Each row is followed by its class; each block has classes of its own.
[-23   5 -12  -6   5  -3  -1   6  15  11   6  -2  -4  15 -11 -18  14   6
 -13   4  -4   8]
Lelo
[-12   5 -11 -15  12 -13 -30  -7  12  -9  -1  -5   3   3 -30 -33   5 -11
 -17   2   1   3]
Lelo
[ 8  2 -5 -4 -5 -3  4 -1 -3  1  1  9 -5 -1 -8 -6  2 -2 -2  8  4  6]
sipu
[ 25  -5   1   5  -3  -1   5  -2   1  -2   8   6 -12  -7  -6  -5  -5   0
 -11  17   7  -1]
sipu
[ 23   0   2   6   2  -4  -4   6   2  -3  13   5  -5  15  -2  -5  -6   4
 -13  20   6  -3]
Buf
[-13  -4  -5  -2   9  -1  -1  -3  13   4  -1  -5  -8  -2 -19 -11   7   2
 -10  -3   1   2]
Lelo
[  1  11  -9  -9  -5 -16 -10   0   1   4 -10   5  -1   4  -7 -18   8   0
  -1   5   1   6]
Buf
[ -1  16  -6  -6   1   5 -19  21   2   5  19  11  13  37   2 -16  11   0
  -5  16   0   7]
Buf
[-8  4 -1 -2 -1  5  2  2  7 10  4  3 -4  7 -3 -7  7  5 -3  5 -2 -2]
Lelo
[ 17  -2   1   4   1 -11  -8   5   3  -3   5  -2  -8   4  -9  -8  -6   3
 -12  19   6   4]
sipu
[ 16   8  -1   7  -8  -1   5  12  -4  14  -2   7  -6  20  17   1   4  13
 -12  16   0  -2]
Buf
[ 20   0   0   9  -5  -1  17   6   0   7   5   7 -15   3   6   4   1  10
  -7  15   5   0]
sipu
[-21   1   0   4  14   2  -7   7   9  -2  12 -10   2  15 -10  -5   2   7
 -16  10  -2   9]
Lelo
[ 19  20  -6 -13   0 -14 -38   2   2  10  -5  16  -2  31  -6 -39   4  -4
  -7  14   3  -2]
Buf
[14  2 -4  1 -6  3 14  9 -2  0 16  9 -2  4 -4  2  3  0 -6 13  4  5]
sipu
[-17  -1  -7   1   6 -15 -10   2  10  -4   2  -9  -7   0 -19  -7   5   3
 -17   9  -1  15]
Lelo
[-17   2  -8  -6   5  -8  -3   6  11  -4  11  -3   0   5 -25 -14   9  -3
 -18  10   2  16]
Lelo

A new block, with new classes.
[ 28   1  -9   3   3   0 -15  -8   3   4   1 -15 -26  14   7   4   1  15
   8   4   5   7]
gipot
[ -7   9   4  13  11   4  23  -7  -6   1  -2   7  24  15   8   6  -3 -19
   0   8   2 -14]
nusi
[-18  -2  -6  10   6  22  -6 -13  -5   0  -3   4  22   3   1   0   2  12
  -4 -12   2  -4]
gipot
[ -1 -10  -5  -3  -6   8 -19   4   9   0   6  -2 -12  -6   3   2  -5  18
   3   6  -5  11]
nedad
[  5  15  -3   0 -13   7  -7   7   0   4  22   0  -1  -8  11  -1  -2  16
   6  17  -4  11]
nedad
[ 39  15  -6  22   5  40 -11 -16  -8   5   9   8  -4  -1  20  -6  -4  37
  13  17   3  -3]
nedad
[-23 -13   6   3   7  -9   8  -1  -4  -6  -7   3  15   6  -8  12   5 -13
  -6  -1  -3   0]
nusi
[ 33  12 -11   2   5  18  -4 -30  -9   5  -3   2  12   6   5 -14   6  17
   3 -21  10 -11]
gipot
[ 12   1   6  -3   7 -28  22  -3  -6  -3  -5   1   8  16  -5   6   8 -27
  -1  -3   5  -6]
nusi
[-20 -14  -4   0  -6   7 -15   9   9   1   9   2 -12  -9   5   4  -5  14
   1  11  -6   9]
nedad
[  3 -19  -7   3  17  10  13 -25  -6  -1   3   4   0  22  24  26   7   0
   2  11   6   1]
nusi
[ -5  12   5   4  -7 -14 -11  16   3  -3   6   5   2  -3 -13  -3  -1   6
   2  -2  -6   5]
nedad
[-25 -51   1   3   5  -6   9 -12  -3  -7  -7   2  28  12   1  10   7 -14
  -7  -7   0  -8]
gipot
[ -1 -13   0  -3  -5   8  -2  -1  -2  -2 -12  -7   9 -16  -2 -16  -3  -2
  -3  -8   3 -16]
gipot
[-29 -11  -4   7   9  39   1 -18  -4   4   4   1  12  -9  15   9  -4  16
  -3   6   0   1]
gipot
[  9  -1  -8 -33  -7  -8  22 -16 -13   4  20 -16  12 -23   2  -3   7  -9
   3 -17   8 -11]
gipot
[-37 -44  -6 -28  -3  -3  16 -21  -9  -5  -7 -20  26 -20   1   1   7 -16
 -15 -29   9 -13]
gipot
[ 25 -20  -4  -8 -17 -10 -12  -5  -5   0   6  -5  -2  -6   7  -4   5   1
   6   2   0  -1]
nedad
[ 23   9   6   7   6 -13   9  -6 -10  -4  -5   4   5  14  -2   2   6  -9
   4   2   3  -4]
nusi
[ -9  -3  -3  -1 -17  16 -23   5   7   1  16  -3   5 -15  -2 -15 -16  22
  10   4  -3   6]
nedad
